Below is a small trained network, with its code and all its weights. Each question gives an input and a class and asks what happens when units are switched off, that is, made to give their printed mean instead of their output.

import numpy as np


def w(rows, s, z=0):
    codes = np.array(rows[::2]) - 128.0
    scale = np.full(codes.shape[1], s)
    scale[-1] = z or s
    return codes * scale


def norm(h):
    return h / np.sqrt((h * h).mean(-1, keepdims=True) + 1e-5)


def f(y):
    return np.maximum(y, 0)


def log_softmax(a):
    a = a - a.max(-1, keepdims=True)
    return a - np.log(np.exp(a).sum(-1, keepdims=True))


def net(x, mask):
    res = np.array(x, float).reshape(1, 7) / 4 @ E
    u = 0
    for l in range(2):
        y = f(norm(res) @ A[l][:, :-1].T + A[l][:, -1])
        res = res + np.where(mask[u : u + 5], y, B[l][:, -1]) @ B[l][:, :-1]
        u += 5
    return log_softmax(norm(res)[-1] @ U[:, :-1].T + U[:, -1])


A, B = {}, {}
E = w([
[132,91,89,170,131],'x0',
[7,80,208,134,174],'x1',
[42,146,109,152,19],'x2',
[50,150,2,48,154],'x3',
[124,137,122,138,133],'x4',
[124,133,130,125,129],'x5',
[125,136,120,144,136],'x6',
],0.0081)
A[0] = w([
[24,138,44,19,161,2],'0.n1',
[61,148,102,95,54,92],'0.n2',
[28,77,185,131,191,217],'0.n3',
[87,141,2,24,230,100],'0.n4',
[177,12,213,139,180,88],'0.n5',
],0.0094,0.0025)
B[0] = w([
[103,101,47,211,147,230],'0.n1',
[154,152,91,162,129,187],'0.n2',
[94,71,124,159,201,241],'0.n3',
[119,122,202,8,97,254],'0.n4',
[121,201,153,123,155,198],'0.n5',
],0.016,0.0085)
A[1] = w([
[102,71,219,209,159,2],'1.n1',
[198,177,176,183,88,167],'1.n2',
[93,157,147,162,11,253],'1.n3',
[69,132,53,94,90,110],'1.n4',
[136,129,202,113,146,144],'1.n5',
],0.013,0.0013)
B[1] = w([
[142,208,179,79,8,254],'1.n1',
[142,16,112,133,209,201],'1.n2',
[95,44,131,96,15,185],'1.n3',
[195,205,139,180,124,222],'1.n4',
[146,127,39,198,137,196],'1.n5',
],0.013,0.0077)
U = w([
[208,82,142,157,221,185],'0',
[173,163,128,7,129,118],'1',
[126,201,223,180,176,210],'2',
[45,93,139,58,213,77],'3',
[153,22,144,171,60,134],'4',
[144,178,64,125,39,152],'5',
[65,152,217,174,9,4],'6',
[55,138,74,218,157,108],'7',
],0.016,0.0029)

Each question gives the input, the list of numbers given to net, and the class t.
The units are the neurons (one row each of A and B). Each row of codes is followed by its name. A weight is (code - 128) times the scale printed after its matrix; where a second scale follows, it is the last column's (A, B and U).
mask holds one flag per neuron, layer by layer. A switched-off neuron (its flag False) gives its mean, the last column of its row in B, instead of its output. The means were averaged over made-up inputs and are rounded, as every weight is.
A unit's drop is (log p(t) with every unit on - log p(t) with that unit switched off) / (log p(t) with every unit on - log p(t) with every unit switched off).
The circuit of an input: a set's keep is (log p(t) with only the set's units on - log p(t) with every unit switched off) / (log p(t) with every unit on - log p(t) with every unit switched off). Starting from all 10 units, units are removed one at a time, each time the one whose removal leaves the highest keep (on an exact tie, the one counted first), for as long as the keep stays at least 0.8.
circuit, biggest first: the units of the circuit, biggest drop first
k most important neurons: the k neurons with the biggest drops, biggest first
k most important neurons of layer l: the k neurons of layer l with the biggest drops, biggest first
input [3,5,-6,0,-3,4,-5], class 2: most important neuron of layer 0	0.n5
input [-4,-4,-1,-3,-5,6,-5], class 0: circuit, biggest first	0.n4; 1.n2
input [-5,8,-4,-1,-8,3,-5], class 2: 2 most important neurons	1.n1; 0.n4
input [6,-8,8,-1,-4,-6,1], class 4: circuit, biggest first	1.n3; 1.n1
input [5,1,-5,1,6,-3,8], class 3: 2 most important neurons	1.n1; 1.n4
input [-3,0,-1,-3,-5,6,-1], class 0: 4 most important neurons of layer 0	0.n3; 0.n1; 0.n4; 0.n5
input [-3,-7,0,3,-3,1,0], class 1: 2 most important neurons of layer 0	0.n4; 0.n1
input [-4,3,4,6,-3,1,2], class 7: 3 most important neurons	0.n1; 1.n1; 1.n4
input [0,-4,4,-7,-4,-8,6], class 4: 2 most important neurons	1.n2; 1.n3
input [-5,0,-3,-5,-4,0,7], class 0: circuit, biggest first	1.n2; 0.n3
input [-2,-3,1,0,6,5,1], class 4: 3 most important neurons	0.n3; 0.n1; 1.n3
input [1,-5,4,-5,-1,-8,7], class 4: circuit, biggest first	1.n3; 1.n2
input [-3,0,0,-4,-3,1,-3], class 0: 4 most important neurons	1.n2; 0.n3; 0.n5; 0.n1
input [5,8,-8,-5,0,-7,1], class 2: circuit, biggest first	0.n5
input [-4,-8,6,-2,3,4,2], class 4: 2 most important neurons	1.n2; 1.n3
input [-5,1,-1,1,7,3,2], class 3: 2 most important neurons	0.n4; 1.n3
input [-8,-5,2,-5,-6,-5,-5], class 4: 2 most important neurons	1.n3; 0.n3
input [-4,2,7,3,0,-1,7], class 7: 2 most important neurons	1.n1; 0.n1
input [8,-7,-1,-6,5,1,-5], class 0: 2 most important neurons of layer 1	1.n2; 1.n1
input [3,5,-8,-5,-3,-2,-4], class 2: circuit, biggest first	0.n5
